Below are the code and all the weights of a small trained network. Each question names an input and a target symbol and asks about switching units off, where a switched-off unit gives its printed mean instead of its output.

import numpy as np


def w(rows, s, z=0):
    codes = np.array(rows[::2]) - 128.0
    scale = np.full(codes.shape[1], s)
    scale[-1] = z or s
    return codes * scale


def f(y):
    return y / 2 * (1 + np.tanh(0.7978845608 * (y + 0.044715 * y**3)))


def softmax(a):
    e = np.exp(a - a.max(-1, keepdims=True))
    return e / e.sum(-1, keepdims=True)


def log_softmax(a):
    a = a - a.max(-1, keepdims=True)
    return a - np.log(np.exp(a).sum(-1, keepdims=True))


def net(x, mask):
    ids = ['ΓΔΛΞΣαβεηθμπφψ'.index(c) for c in x.split()]
    T = len(ids)
    res = E[ids] + P[:T]
    u = 0
    for l in range(3):
        q, k, v = (res @ M[l].T for M in (Q, K, V))
        z = softmax(np.where(np.tri(T) > 0, q @ k.T / 3**0.5, -1e9)) @ v
        res = res + np.where(mask[u], z, O[l][:, -1]) @ O[l][:, :-1]
        u += 1
        y = f(res @ A[l][:, :-1].T + A[l][:, -1])
        res = res + np.where(mask[u : u + 4], y, B[l][:, -1]) @ B[l][:, :-1]
        u += 4
    return log_softmax(res[-1] @ U[:, :-1].T + U[:, -1])


Q, K, V, O, A, B = {}, {}, {}, {}, {}, {}
E = w([
[95,220,37],'Γ',
[106,144,148],'Δ',
[133,165,178],'Λ',
[201,82,234],'Ξ',
[137,128,143],'Σ',
[143,91,141],'α',
[111,77,213],'β',
[78,126,70],'ε',
[84,190,106],'η',
[117,90,108],'θ',
[188,118,166],'μ',
[156,211,3],'π',
[82,95,143],'φ',
[236,196,127],'ψ',
],0.011)
P = w([
[100,17,128],'0',
[142,210,157],'1',
[217,133,52],'2',
[137,188,177],'3',
[203,124,33],'4',
[126,182,180],'5',
[222,86,60],'6',
[101,199,159],'7',
[194,97,27],'8',
[133,172,191],'9',
[197,98,9],'10',
[129,172,188],'11',
[198,84,28],'12',
[132,172,183],'13',
],0.011)
Q[0] = w([
[170,182,128],'L0H0',
[187,155,2],'L0H0',
[6,205,72],'L0H0',
],0.0059)
K[0] = w([
[118,116,144],'L0H0',
[32,113,62],'L0H0',
[73,253,193],'L0H0',
],0.0062)
V[0] = w([
[8,133,167],'L0H0',
[59,100,103],'L0H0',
[44,159,128],'L0H0',
],0.012)
O[0] = w([
[185,79,228,3],'L0H0',
[254,94,165,68],'L0H0',
[185,83,153,111],'L0H0',
],0.0071,0.0038)
A[0] = w([
[133,61,64,3],'L0N0',
[254,152,31,66],'L0N1',
[74,166,39,94],'L0N2',
[123,172,179,51],'L0N3',
],0.0083,0.0013)
B[0] = w([
[172,210,157,143],'L0N0',
[82,112,150,254],'L0N1',
[148,87,192,245],'L0N2',
[115,132,254,134],'L0N3',
],0.0093,0.0067)
Q[1] = w([
[189,168,215],'L1H0',
[231,126,199],'L1H0',
[215,9,116],'L1H0',
],0.012)
K[1] = w([
[2,186,51],'L1H0',
[20,234,197],'L1H0',
[166,125,252],'L1H0',
],0.0077)
V[1] = w([
[34,150,144],'L1H0',
[237,134,115],'L1H0',
[192,255,32],'L1H0',
],0.0081)
O[1] = w([
[81,197,80,79],'L1H0',
[251,156,161,188],'L1H0',
[126,185,108,249],'L1H0',
],0.014,0.0015)
A[1] = w([
[89,194,218,37],'L1N0',
[128,157,200,239],'L1N1',
[58,211,205,83],'L1N2',
[198,254,165,254],'L1N3',
],0.0087,0.0035)
B[1] = w([
[178,191,190,166],'L1N0',
[1,172,75,179],'L1N1',
[156,125,189,197],'L1N2',
[101,108,100,255],'L1N3',
],0.0094,0.0086)
Q[2] = w([
[117,85,212],'L2H0',
[191,50,15],'L2H0',
[138,97,12],'L2H0',
],0.011)
K[2] = w([
[122,140,77],'L2H0',
[254,28,155],'L2H0',
[181,104,137],'L2H0',
],0.015)
V[2] = w([
[104,150,86],'L2H0',
[2,52,102],'L2H0',
[116,73,162],'L2H0',
],0.013)
O[2] = w([
[62,116,22,7],'L2H0',
[1,164,151,173],'L2H0',
[106,119,184,245],'L2H0',
],0.0081,0.002)
A[2] = w([
[170,2,188,151],'L2N0',
[225,81,87,255],'L2N1',
[166,190,178,48],'L2N2',
[102,192,184,206],'L2N3',
],0.0082,0.0046)
B[2] = w([
[123,175,110,214],'L2N0',
[132,88,83,194],'L2N1',
[146,249,139,149],'L2N2',
[143,74,139,254],'L2N3',
],0.017,0.0077)
U = w([
[45,209,89,154],'Γ',
[173,125,178,133],'Δ',
[171,224,198,1],'Λ',
[140,145,184,150],'Ξ',
[139,113,162,108],'Σ',
[109,47,172,141],'α',
[116,107,223,160],'β',
[53,24,148,104],'ε',
[165,159,158,119],'η',
[166,1,116,205],'θ',
[136,102,165,119],'μ',
[92,99,138,103],'π',
[101,91,148,154],'φ',
[158,236,103,79],'ψ',
],0.0087,0.0076)

Each question gives the input, a string of symbols that net reads in full, and the target symbol t.
The units are the heads (3 rows each of Q, K, V and O) and the neurons (one row each of A and B). Each row of codes is followed by its name. A weight is (code - 128) times the scale printed after its matrix; where a second scale follows, it is the last column's (O, A, B and U).
mask holds one flag per unit, layer by layer, with each layer's heads first. A switched-off unit (its flag False) gives its mean, the last column of its rows in O or B, instead of its output. The means were averaged over made-up inputs and are rounded, as every weight is.
A unit's drop is (log p(t) with every unit on - log p(t) with that unit switched off) / (log p(t) with every unit on - log p(t) with every unit switched off).
The circuit of an input: a set's keep is (log p(t) with only the set's units on - log p(t) with every unit switched off) / (log p(t) with every unit on - log p(t) with every unit switched off). Starting from the 12 units with the biggest drops (on a tie, the unit counted first), units are removed one at a time, each time the one whose removal leaves the highest keep (on an exact tie, the one counted first), for as long as the keep stays at least 0.8.
circuit, biggest first: the units of the circuit, biggest drop first
unit that matters most: the unit with the biggest drop
top k neurons: the k neurons with the biggest drops, biggest first
top k neurons in layer l: the k neurons of layer l with the biggest drops, biggest first
input Ξ α Γ Γ Σ β β ψ Γ Γ Γ Λ ε, target ε: circuit, biggest first -> (L2H0; L1H0)
input β Ξ β Γ β, target β: top neuron -> (L0N1)
input ψ Γ ε, target Γ: top 2 neurons -> (L2N3; L1N2)
input β φ Λ Γ Γ Γ α Λ θ Λ Γ Γ Ξ, target β: circuit, biggest first -> (L2H0; L0H0; L1H0)
input ψ Γ β β Γ Γ β, target Γ: circuit, biggest first -> (L0H0; L2H0; L1H0)
input ψ Λ Γ Γ Γ ψ Γ Γ Ξ, target Γ: top 2 neurons -> (L1N1; L2N3)
input Ξ Γ ψ ε Γ Ξ φ ψ Γ ψ η, target ε: circuit, biggest first -> (L2H0; L1H0; L2N3)
input ψ Γ Γ ψ Λ ε Σ μ Γ Ξ Ξ ψ θ μ, target Γ: top 2 neurons in layer 0 -> (L0N1; L0N0)
input ψ ψ Γ π θ ε Λ Γ β Δ η, target Γ: top 2 neurons in layer 1 -> (L1N2; L1N0)
input ε Γ α Γ β θ, target θ: top 3 neurons in layer 0 -> (L0N2; L0N1; L0N3)
input ψ Γ ψ ψ Γ α φ β β Γ Σ, target Γ: circuit, biggest first -> (L0H0; L2H0)
input Γ α η η Λ Ξ ψ Γ φ Γ Γ μ Δ, target θ: circuit, biggest first -> (L2N1; L2H0; L1N1)
input ψ φ η, target Γ: circuit, biggest first -> (L0H0; L1H0)
input Γ Γ Ξ, target θ: top 2 neurons in layer 2 -> (L2N1; L2N2)
input φ ψ β μ Γ Γ Γ Δ φ Λ ψ Γ β, target Λ: top neuron -> (L0N1)
input Γ β η Γ φ, target θ: top 3 neurons -> (L2N1; L0N2; L0N1)
input Ξ φ β, target ε: top 2 neurons -> (L1N0; L1N2)
input ε β Λ, target ψ: top 2 neurons in layer 2 -> (L2N0; L2N2)
input Γ β ψ η Λ Σ Δ, target θ: top 3 neurons -> (L2N1; L0N2; L1N1)
input Γ ψ Γ μ Λ η Σ, target θ: unit that matters most -> L0H0
input ψ Λ Γ Γ Γ Γ Λ, target Γ: top 2 neurons -> (L1N1; L2N3)
input Γ Γ Λ Γ Γ ψ π, target θ: top 2 neurons -> (L2N1; L0N2)
input Γ ψ β φ β, target θ: top 4 neurons -> (L0N2; L2N1; L0N1; L0N3)
input Γ β Λ ψ, target ψ: circuit, biggest first -> (L0H0; L2H0; L2N2)
input ε φ φ Σ Ξ Γ η φ α φ μ, target ψ: top 2 neurons in layer 0 -> (L0N1; L0N0)
